Below is a small trained network, with its code and all its weights. Each question gives an input and a target symbol and asks what happens when units are switched off, that is, made to give their printed mean instead of their output.

import numpy as np


def w(rows, s, z=0):
    codes = np.array(rows[::2]) - 128.0
    scale = np.full(codes.shape[1], s)
    scale[-1] = z or s
    return codes * scale


def f(y):
    return np.maximum(y, 0)


def softmax(a):
    e = np.exp(a - a.max(-1, keepdims=True))
    return e / e.sum(-1, keepdims=True)


def log_softmax(a):
    a = a - a.max(-1, keepdims=True)
    return a - np.log(np.exp(a).sum(-1, keepdims=True))


def net(x, mask):
    ids = ['ΓΘΦΨΩμ'.index(c) for c in x.split()]
    T = len(ids)
    res = E[ids] + P[:T]
    u = 0
    for l in range(3):
        r = res
        for j in range(2):
            rows = slice(2 * j, 2 * j + 2)
            q, k, v = (r @ M[l][rows].T for M in (Q, K, V))
            z = softmax(np.where(np.tri(T) > 0, q @ k.T / 2**0.5, -1e9)) @ v
            o = O[l][rows]
            res = res + np.where(mask[u + j], z, o[:, -1]) @ o[:, :-1]
        u += 2
        y = f(res @ A[l][:, :-1].T + A[l][:, -1])
        res = res + np.where(mask[u : u + 8], y, B[l][:, -1]) @ B[l][:, :-1]
        u += 8
    return log_softmax(res[-1] @ U[:, :-1].T + U[:, -1])


Q, K, V, O, A, B = {}, {}, {}, {}, {}, {}
E = w([
[136,34,43,129,89,19,103],'Γ',
[254,56,73,66,185,177,23],'Θ',
[26,154,172,44,52,115,6],'Φ',
[32,40,111,217,35,245,81],'Ψ',
[73,152,177,67,236,111,205],'Ω',
[77,173,129,152,140,228,218],'μ',
],0.009)
P = w([
[177,26,18,114,56,202,177],'0',
[59,109,128,172,154,101,89],'1',
[25,122,141,188,183,140,80],'2',
[64,163,238,172,186,116,2],'3',
[111,189,250,140,178,168,19],'4',
[160,209,243,104,166,177,29],'5',
[170,185,151,84,157,211,116],'6',
],0.0058)
Q[0] = w([
[177,201,165,123,73,81,246],'0.h1',
[66,174,158,167,99,139,201],'0.h1',
[203,54,119,135,1,34,102],'0.h2',
[182,215,196,72,239,22,122],'0.h2',
],0.0062)
K[0] = w([
[198,123,94,67,154,52,166],'0.h1',
[152,184,82,86,198,115,95],'0.h1',
[77,11,65,190,36,131,2],'0.h2',
[44,161,235,157,229,73,75],'0.h2',
],0.0073)
V[0] = w([
[62,142,110,201,96,70,174],'0.h1',
[124,140,252,146,116,176,34],'0.h1',
[226,232,110,118,179,172,175],'0.h2',
[183,65,51,135,83,65,75],'0.h2',
],0.0047)
O[0] = w([
[214,88,126,131,96,69,92,147],'0.h1',
[95,126,111,7,176,201,73,194],'0.h1',
[122,143,254,165,211,104,221,3],'0.h2',
[181,116,183,153,54,133,124,141],'0.h2',
],0.0058,0.0029)
A[0] = w([
[126,98,93,143,155,175,112,186],'0.n1',
[116,117,149,151,59,198,115,185],'0.n2',
[77,182,158,133,102,229,63,101],'0.n3',
[212,74,70,86,88,52,70,252],'0.n4',
[101,174,113,82,209,133,207,189],'0.n5',
[80,144,84,15,111,107,96,243],'0.n6',
[150,143,143,156,167,254,150,229],'0.n7',
[242,122,98,151,120,74,155,125],'0.n8',
],0.0066,0.0022)
B[0] = w([
[174,112,120,140,93,202,126,191],'0.n1',
[109,254,107,48,89,142,169,211],'0.n2',
[188,241,94,114,170,89,198,241],'0.n3',
[128,59,127,122,75,141,63,255],'0.n4',
[153,137,211,154,222,161,219,189],'0.n5',
[65,104,140,65,209,139,50,238],'0.n6',
[168,173,161,183,118,174,175,209],'0.n7',
[155,135,117,128,68,82,181,154],'0.n8',
],0.006,0.0063)
Q[1] = w([
[154,223,182,146,145,219,173],'1.h1',
[168,118,104,166,167,237,114],'1.h1',
[124,137,78,153,100,255,98],'1.h2',
[10,196,174,126,226,78,134],'1.h2',
],0.0059)
K[1] = w([
[149,203,156,99,133,134,163],'1.h1',
[119,218,108,42,95,80,122],'1.h1',
[192,194,120,149,89,201,157],'1.h2',
[3,89,102,173,102,117,165],'1.h2',
],0.0053)
V[1] = w([
[86,180,80,129,149,144,128],'1.h1',
[117,116,68,117,129,149,161],'1.h1',
[184,108,149,182,164,157,52],'1.h2',
[2,136,133,129,80,90,91],'1.h2',
],0.0073)
O[1] = w([
[164,154,113,136,114,121,151,248],'1.h1',
[107,77,88,163,120,183,148,229],'1.h1',
[2,148,207,49,92,78,170,148],'1.h2',
[222,183,113,108,145,150,92,159],'1.h2',
],0.0085,0.0016)
A[1] = w([
[110,170,100,108,117,132,75,178],'1.n1',
[70,59,89,194,76,125,154,208],'1.n2',
[90,116,227,115,57,140,149,26],'1.n3',
[137,140,142,135,50,147,130,190],'1.n4',
[164,174,185,170,191,162,201,236],'1.n5',
[112,70,127,140,210,63,210,234],'1.n6',
[98,188,85,108,91,197,94,140],'1.n7',
[166,140,174,3,134,90,48,250],'1.n8',
],0.0066,0.0019)
B[1] = w([
[134,97,110,69,209,120,190,202],'1.n1',
[145,42,105,224,115,210,78,185],'1.n2',
[64,75,236,80,75,84,197,141],'1.n3',
[113,124,148,96,59,87,168,174],'1.n4',
[140,131,204,181,98,255,84,236],'1.n5',
[148,55,189,95,172,130,40,173],'1.n6',
[162,67,73,105,159,130,216,230],'1.n7',
[113,56,110,122,195,90,83,254],'1.n8',
],0.0063,0.0084)
Q[2] = w([
[202,142,137,141,102,194,222],'2.h1',
[180,174,118,104,54,31,150],'2.h1',
[136,190,92,68,104,17,177],'2.h2',
[190,105,88,121,75,239,254],'2.h2',
],0.0062)
K[2] = w([
[144,74,85,158,131,156,136],'2.h1',
[148,63,128,170,65,142,52],'2.h1',
[63,33,49,123,136,36,83],'2.h2',
[196,2,123,123,128,158,187],'2.h2',
],0.0065)
V[2] = w([
[108,150,165,194,69,169,128],'2.h1',
[105,99,112,176,7,43,84],'2.h1',
[175,129,202,254,156,128,19],'2.h2',
[97,62,160,74,228,76,78],'2.h2',
],0.0059)
O[2] = w([
[166,117,196,138,175,156,120,105],'2.h1',
[180,174,135,61,91,126,93,2],'2.h1',
[254,89,173,192,147,117,157,183],'2.h2',
[140,36,90,67,99,151,235,136],'2.h2',
],0.0089,0.0084)
A[2] = w([
[191,158,179,250,167,129,71,236],'2.n1',
[122,222,131,184,63,143,171,55],'2.n2',
[11,138,195,194,212,192,199,140],'2.n3',
[201,175,154,107,237,117,235,13],'2.n4',
[63,195,172,111,190,160,124,10],'2.n5',
[70,139,214,224,120,233,109,170],'2.n6',
[170,51,187,194,90,139,253,73],'2.n7',
[82,130,50,73,42,115,248,198],'2.n8',
],0.0047,0.0011)
B[2] = w([
[125,156,108,154,173,24,147,254],'2.n1',
[136,148,181,130,106,125,67,156],'2.n2',
[134,180,80,80,84,106,149,242],'2.n3',
[146,93,3,81,120,170,150,197],'2.n4',
[106,126,91,139,112,196,181,158],'2.n5',
[74,146,184,80,112,51,101,250],'2.n6',
[172,137,170,154,83,200,66,234],'2.n7',
[142,225,120,185,140,42,161,211],'2.n8',
],0.0053,0.012)
U = w([
[209,144,158,49,121,89,121,49],'Γ',
[77,115,254,52,68,121,165,185],'Θ',
[113,136,112,118,131,90,193,239],'Φ',
[71,125,135,99,183,227,43,6],'Ψ',
[156,67,147,141,159,227,173,81],'Ω',
[122,161,170,184,198,58,132,185],'μ',
],0.006,0.002)

Each question gives the input, a string of symbols that net reads in full, and the target symbol t.
The units are the heads (2 rows each of Q, K, V and O) and the neurons (one row each of A and B). Each row of codes is followed by its name. A weight is (code - 128) times the scale printed after its matrix; where a second scale follows, it is the last column's (O, A, B and U).
mask holds one flag per unit, layer by layer, with each layer's heads first. A switched-off unit (its flag False) gives its mean, the last column of its rows in O or B, instead of its output. The means were averaged over made-up inputs and are rounded, as every weight is.
A unit's drop is (log p(t) with every unit on - log p(t) with that unit switched off) / (log p(t) with every unit on - log p(t) with every unit switched off).
The circuit of an input: a set's keep is (log p(t) with only the set's units on - log p(t) with every unit switched off) / (log p(t) with every unit on - log p(t) with every unit switched off). Starting from the 12 units with the biggest drops (on a tie, the unit counted first), units are removed one at a time, each time the one whose removal leaves the highest keep (on an exact tie, the one counted first), for as long as the keep stays at least 0.8.
circuit, biggest first: the units of the circuit, biggest drop first
most important unit: the unit with the biggest drop
top k neurons: the k neurons with the biggest drops, biggest first
top k neurons in layer l: the k neurons of layer l with the biggest drops, biggest first
heads that matter: for each layer, one digit per head in row order, 1 if its drop is at least 0.15 and else 0, layers parted by /
input Ψ Γ Γ Ω Ω Γ μ, target μ: top neuron in layer 0 : (0.n7)
input Γ Γ Γ, target Γ: circuit, biggest first : (2.h1, 0.h1, 0.h2, 0.n4)
input μ Ω Θ μ Ψ, target μ: heads that matter : 00 / 00 / 01
input Ω Γ Γ Γ, target Γ: circuit, biggest first : (0.h1, 2.h1, 1.n5, 0.h2)
input Ω Ω Θ Ω, target Ω: heads that matter : 00 / 00 / 01
input Ψ μ Ψ Φ, target Φ: top 2 neurons : (1.n5, 0.n3)
input Ψ Γ Ω, target Ω: heads that matter : 01 / 00 / 01
input Γ Ω μ Θ, target μ: top 2 neurons : (1.n5, 1.n8)
input Γ Γ Ψ, target Γ: heads that matter : 11 / 00 / 10
input Γ Ψ Ψ Ψ Γ Θ, target Ψ: top 3 neurons in layer 0 : (0.n2, 0.n6, 0.n3)
input Θ Ω Ψ, target Θ: heads that matter : 01 / 01 / 00
input Ω Γ Ψ, target Ω: heads that matter : 01 / 01 / 01
input Φ Ψ Ψ, target Φ: heads that matter : 01 / 01 / 01
input Φ Γ Γ Ω μ Γ, target μ: top 4 neurons : (0.n3, 0.n4, 1.n8, 1.n5)
input Θ Ψ Γ Ω Θ, target Ω: heads that matter : 01 / 00 / 01
input Ω Γ Γ Ψ Ψ, target Ω: heads that matter : 11 / 01 / 01
input Ω Ψ μ Γ Γ Γ Θ, target Θ: heads that matter : 00 / 01 / 00
input Ω μ Θ Θ, target μ: top 2 neurons in layer 1 : (1.n8, 1.n7)
input Θ μ μ Ω Γ, target μ: top 2 neurons in layer 2 : (2.n1, 2.n4)
input Θ Ω Ω Ψ Ω Ψ, target Θ: top 2 neurons in layer 0 : (0.n7, 0.n6)
input Γ μ Ψ μ Ψ Ψ Ψ, target Γ: top 2 neurons : (1.n2, 0.n2)
input Γ Ω Φ Γ Θ, target Φ: top 4 neurons : (1.n5, 1.n2, 0.n3, 1.n6)
input Ψ Θ Θ, target Ψ: most important unit : 0.n2
input μ μ Ω, target μ: top neuron in layer 1 : (1.n5)
